Here is a tiny trained network, its code and every weight. The questions are about switching its units off for an input and a class, where a switched-off unit gives its printed mean instead of its output.

import numpy as np


def w(rows, s, z=0):
    codes = np.array(rows[::2]) - 128.0
    scale = np.full(codes.shape[1], s)
    scale[-1] = z or s
    return codes * scale


def f(y):
    return y / 2 * (1 + np.tanh(0.7978845608 * (y + 0.044715 * y**3)))


def log_softmax(a):
    a = a - a.max(-1, keepdims=True)
    return a - np.log(np.exp(a).sum(-1, keepdims=True))


def net(x, mask):
    res = np.array(x, float).reshape(1, 8) / 4 @ E
    y = f(res @ A[0][:, :-1].T + A[0][:, -1])
    res = res + np.where(mask, y, B[0][:, -1]) @ B[0][:, :-1]
    return log_softmax(res[-1] @ U[:, :-1].T + U[:, -1])


A, B = {}, {}
E = w([
[129,141,100,119,85,180,100,208,78],'x0',
[118,107,78,67,140,207,168,135,56],'x1',
[34,105,51,67,171,41,143,166,144],'x2',
[79,123,131,79,87,136,130,112,153],'x3',
[59,93,130,167,168,153,2,124,68],'x4',
[81,108,100,132,145,98,96,27,111],'x5',
[109,206,198,112,46,140,154,87,138],'x6',
[113,12,156,204,101,126,49,96,167],'x7',
],0.0097)
A[0] = w([
[143,92,141,154,142,132,73,132,125,62],'N1',
[131,73,164,168,166,139,59,124,112,124],'N2',
[100,132,40,37,159,96,166,100,89,133],'N3',
[78,186,178,83,162,38,113,93,159,163],'N4',
[92,130,150,131,56,155,86,107,126,3],'N5',
[136,178,145,8,109,116,234,110,159,131],'N6',
[157,141,163,210,95,125,77,196,167,34],'N7',
[92,110,188,108,61,150,78,105,109,79],'N8',
[109,112,155,178,110,50,129,56,157,128],'N9',
[183,157,110,62,101,191,125,200,95,194],'N10',
[98,14,119,105,137,101,113,165,164,149],'N11',
[146,162,130,113,93,126,165,245,117,142],'N12',
],0.012,0.0037)
B[0] = w([
[174,173,169,95,125,144,119,120,150,170],'N1',
[159,150,179,159,109,88,174,71,163,205],'N2',
[2,65,104,137,155,169,78,187,114,220],'N3',
[175,143,109,10,208,86,147,129,69,187],'N4',
[79,85,95,173,97,180,119,156,103,164],'N5',
[146,197,172,99,101,40,202,69,196,254],'N6',
[106,107,83,64,134,120,97,153,67,198],'N7',
[69,104,151,126,81,153,81,131,96,181],'N8',
[138,164,160,78,141,48,168,64,184,194],'N9',
[158,183,170,60,158,74,178,112,130,230],'N10',
[90,130,84,9,229,90,131,151,97,196],'N11',
[129,127,197,143,59,147,182,54,111,218],'N12',
],0.011,0.016)
U = w([
[159,164,210,121,118,108,180,67,162,206],'0',
[117,121,87,72,225,119,94,170,54,178],'1',
[143,95,68,255,188,180,85,139,135,3],'2',
[84,35,145,173,86,191,14,120,45,141],'3',
],0.0095,0.0031)

Each question gives the input, the list of numbers given to net, and the class t.
The units are the neurons (one row each of A and B). Each row of codes is followed by its name. A weight is (code - 128) times the scale printed after its matrix; where a second scale follows, it is the last column's (A, B and U).
mask holds one flag per neuron, in row order. A switched-off neuron (its flag False) gives its mean, the last column of its row in B, instead of its output. The means were averaged over made-up inputs and are rounded, as every weight is.
A unit's drop is (log p(t) with every unit on - log p(t) with that unit switched off) / (log p(t) with every unit on - log p(t) with every unit switched off).
The circuit of an input: a set's keep is (log p(t) with only the set's units on - log p(t) with every unit switched off) / (log p(t) with every unit on - log p(t) with every unit switched off). Starting from all 12 units, units are removed one at a time, each time the one whose removal leaves the highest keep (on an exact tie, the one counted first), for as long as the keep stays at least 0.8.
circuit, biggest first: the units of the circuit, biggest drop first
most important unit: the unit with the biggest drop
k most important neurons: the k neurons with the biggest drops, biggest first
drop of u: that unit's drop, to one decimal
input [4,-7,7,7,-6,7,-2,-6], class 1: most important unit => N3
input [-4,-3,3,-5,4,-5,-4,4], class 1: 2 most important neurons => [N11; N6]
input [-3,-4,1,3,8,-3,-1,0], class 1: 3 most important neurons => [N6; N12; N11]
input [4,2,3,0,-2,5,4,3], class 3: circuit, biggest first => [N10; N6]
input [7,-2,-3,-3,4,8,-2,5], class 3: 4 most important neurons => [N6; N10; N8; N5]
input [3,-5,-5,-8,-1,-4,6,7], class 3: 2 most important neurons => [N7; N6]
input [7,-7,-3,0,0,4,-8,-1], class 1: 3 most important neurons => [N6; N12; N7]
input [2,8,6,-7,2,-2,1,-6], class 0: 2 most important neurons => [N12; N6]
input [-1,-1,-7,7,5,1,-5,-8], class 1: 3 most important neurons => [N6; N12; N2]
input [-4,-7,-1,3,6,-8,-1,4], class 1: 2 most important neurons => [N7; N6]
input [-3,-1,1,7,3,0,0,7], class 1: 3 most important neurons => [N11; N6; N12]
input [0,5,7,8,-1,0,0,-1], class 1: drop of N3 => 0.8
input [2,0,-3,-8,6,0,3,4], class 3: drop of N6 => 0.6
input [4,-5,7,4,-1,6,4,-2], class 1: most important unit => N4
input [4,5,-4,4,1,-2,1,5], class 3: drop of N6 => 0.4
